Below are the code and all the weights of a small trained network. Each question names an input and a class and asks about switching units off, where a switched-off unit gives its printed mean instead of its output.

import numpy as np


def w(rows, s, z=0):
    codes = np.array(rows[::2]) - 128.0
    scale = np.full(codes.shape[1], s)
    scale[-1] = z or s
    return codes * scale


def norm(h):
    return h / np.sqrt((h * h).mean(-1, keepdims=True) + 1e-5)


def f(y):
    return y / 2 * (1 + np.tanh(0.7978845608 * (y + 0.044715 * y**3)))


def log_softmax(a):
    a = a - a.max(-1, keepdims=True)
    return a - np.log(np.exp(a).sum(-1, keepdims=True))


def net(x, mask):
    res = np.array(x, float).reshape(1, 4) / 4 @ E
    u = 0
    for l in range(3):
        y = f(norm(res) @ A[l][:, :-1].T + A[l][:, -1])
        res = res + np.where(mask[u : u + 11], y, B[l][:, -1]) @ B[l][:, :-1]
        u += 11
    return log_softmax(norm(res)[-1] @ U[:, :-1].T + U[:, -1])


A, B = {}, {}
E = w([
[176,183,79,68,192,207,192,198],'x0',
[166,128,71,79,189,60,69,82],'x1',
[90,113,57,233,185,47,189,192],'x2',
[252,1,172,176,168,187,127,126],'x3',
],0.0096)
A[0] = w([
[127,112,53,158,96,130,120,144,87],'L0N1',
[117,137,144,126,146,155,98,120,79],'L0N2',
[116,130,100,117,77,103,130,107,92],'L0N3',
[133,140,163,124,143,109,113,158,2],'L0N4',
[103,98,122,88,169,113,145,92,48],'L0N5',
[119,122,129,105,181,111,121,106,51],'L0N6',
[84,88,58,130,102,208,7,180,27],'L0N7',
[138,124,118,109,105,148,125,106,121],'L0N8',
[91,137,150,160,189,141,107,142,67],'L0N9',
[153,79,110,137,101,119,145,91,78],'L0N10',
[84,104,155,130,120,159,188,110,69],'L0N11',
],0.015,0.0059)
B[0] = w([
[150,148,166,122,123,99,161,107,200],'L0N1',
[138,131,133,137,127,95,157,127,118],'L0N2',
[108,148,129,129,155,145,110,132,247],'L0N3',
[134,77,48,106,5,120,123,46,43],'L0N4',
[160,149,124,151,84,118,119,157,126],'L0N5',
[165,156,120,166,93,131,118,144,155],'L0N6',
[145,120,138,126,118,90,160,128,82],'L0N7',
[136,140,146,151,139,76,176,124,203],'L0N8',
[150,142,160,117,115,95,159,107,125],'L0N9',
[130,134,137,135,156,148,116,132,199],'L0N10',
[180,169,113,153,94,98,102,142,249],'L0N11',
],0.023,0.002)
A[1] = w([
[161,137,161,46,55,158,121,27,57],'L1N1',
[153,99,37,53,94,169,201,150,9],'L1N2',
[126,81,56,176,118,68,185,94,3],'L1N3',
[185,97,19,83,139,57,61,48,82],'L1N4',
[89,107,148,175,94,130,90,122,76],'L1N5',
[69,59,141,143,102,123,98,94,60],'L1N6',
[95,69,115,150,87,81,83,70,77],'L1N7',
[124,161,171,129,202,117,75,170,82],'L1N8',
[84,109,136,187,10,199,181,134,51],'L1N9',
[117,104,154,80,109,96,172,104,154],'L1N10',
[172,139,117,127,69,91,106,152,124],'L1N11',
],0.014,0.005)
B[1] = w([
[72,75,113,162,91,82,249,110,211],'L1N1',
[190,202,114,142,186,118,139,25,171],'L1N2',
[78,103,149,140,150,115,189,175,155],'L1N3',
[181,149,115,144,26,141,133,191,231],'L1N4',
[188,171,77,102,174,155,153,101,189],'L1N5',
[184,189,100,134,193,116,124,72,161],'L1N6',
[191,181,98,82,200,129,158,73,183],'L1N7',
[131,149,212,143,103,141,163,135,255],'L1N8',
[195,146,117,110,50,99,119,173,213],'L1N9',
[104,127,180,147,117,173,151,128,139],'L1N10',
[129,152,185,137,151,147,121,149,169],'L1N11',
],0.019,0.005)
A[2] = w([
[83,47,102,110,128,78,207,139,88],'L2N1',
[177,114,97,113,69,97,101,174,55],'L2N2',
[152,5,124,159,152,143,63,125,72],'L2N3',
[142,148,91,122,163,147,137,67,36],'L2N4',
[112,143,222,131,149,156,99,121,88],'L2N5',
[127,125,89,146,156,113,131,174,47],'L2N6',
[149,127,94,152,57,104,90,147,24],'L2N7',
[130,128,70,72,141,212,168,159,28],'L2N8',
[94,89,117,184,163,43,134,140,5],'L2N9',
[167,59,118,144,135,164,98,101,182],'L2N10',
[11,166,85,75,93,115,48,111,78],'L2N11',
],0.019,0.0031)
B[2] = w([
[77,64,165,185,98,106,80,55,220],'L2N1',
[119,151,106,132,62,121,105,207,254],'L2N2',
[54,128,149,12,216,190,177,181,164],'L2N3',
[155,127,59,158,174,121,94,108,213],'L2N4',
[108,102,99,180,138,116,56,143,186],'L2N5',
[129,117,163,117,55,145,75,46,149],'L2N6',
[200,139,136,90,93,138,108,170,220],'L2N7',
[163,108,101,120,107,68,107,69,162],'L2N8',
[129,103,139,129,61,139,184,51,176],'L2N9',
[6,196,147,57,117,140,200,160,181],'L2N10',
[98,69,174,37,228,236,206,203,173],'L2N11',
],0.018,0.0071)
U = w([
[221,182,136,126,5,122,130,223,163],'0',
[216,189,58,142,217,110,152,23,175],'1',
[65,43,202,182,59,103,190,31,192],'2',
[43,117,173,27,208,216,178,200,185],'3',
[115,100,138,211,153,119,21,157,145],'4',
[116,22,58,84,117,116,64,128,18],'5',
[118,77,120,62,124,106,50,107,30],'6',
[136,27,88,91,122,129,69,124,2],'7',
],0.013,0.0064)

Each question gives the input, the list of numbers given to net, and the class t.
The units are the neurons (one row each of A and B). Each row of codes is followed by its name. A weight is (code - 128) times the scale printed after its matrix; where a second scale follows, it is the last column's (A, B and U).
mask holds one flag per neuron, layer by layer. A switched-off neuron (its flag False) gives its mean, the last column of its row in B, instead of its output. The means were averaged over made-up inputs and are rounded, as every weight is.
A unit's drop is (log p(t) with every unit on - log p(t) with that unit switched off) / (log p(t) with every unit on - log p(t) with every unit switched off).
The circuit of an input: a set's keep is (log p(t) with only the set's units on - log p(t) with every unit switched off) / (log p(t) with every unit on - log p(t) with every unit switched off). Starting from the 12 units with the biggest drops (on a tie, the unit counted first), units are removed one at a time, each time the one whose removal leaves the highest keep (on an exact tie, the one counted first), for as long as the keep stays at least 0.8.
units of the circuit, in order: the units of the circuit, biggest drop first
top k neurons: the k neurons with the biggest drops, biggest first
top k neurons in layer l: the k neurons of layer l with the biggest drops, biggest first
drop when u is switched off: that unit's drop, to one decimal
input [6,2,2,-7], class 3: top 2 neurons	L2N11; L1N5
input [-7,3,-8,6], class 2: units of the circuit, in order	L1N1
input [-8,-7,1,-4], class 1: top 4 neurons in layer 1	L1N5; L1N7; L1N6; L1N4
input [3,0,1,2], class 4: top 2 neurons	L2N5; L1N8
input [5,-1,2,-6], class 3: top 3 neurons	L2N11; L1N5; L1N7
input [1,-6,-4,-7], class 3: units of the circuit, in order	L2N11; L1N4
input [-5,1,-2,-6], class 3: top 3 neurons	L0N3; L2N11; L1N2
input [-5,-4,3,3], class 1: top 2 neurons in layer 1	L1N5; L1N4
input [-1,6,2,-7], class 3: top 4 neurons	L2N11; L0N3; L0N11; L1N9
input [-1,-7,4,-8], class 3: top 3 neurons in layer 1	L1N4; L1N8; L1N1
input [-5,3,1,-6], class 3: top 3 neurons	L0N3; L2N11; L1N2
input [-4,-3,-6,6], class 2: top 2 neurons	L1N1; L2N1
input [-4,6,-7,0], class 2: top 2 neurons	L1N1; L0N11
input [-5,2,6,-8], class 3: top 4 neurons	L2N11; L0N3; L1N1; L0N8
input [7,-6,2,-5], class 1: top neuron	L1N2
input [-7,-1,6,6], class 1: top 2 neurons in layer 1	L1N6; L1N7
input [1,-2,-1,3], class 4: top 2 neurons	L1N8; L2N5
input [2,1,2,2], class 4: top 2 neurons	L2N5; L1N1
input [-7,0,-2,-8], class 3: top 2 neurons	L0N3; L2N11
input [-4,6,8,-6], class 2: top neuron	L1N3
input [-1,4,6,1], class 2: drop when L0N1 is switched off	0.0
input [7,5,4,-7], class 1: drop when L1N2 is switched off	1.4
input [4,6,8,-1], class 2: drop when L1N3 is switched off	0.4
input [2,-2,-1,1], class 4: drop when L2N5 is switched off	0.2
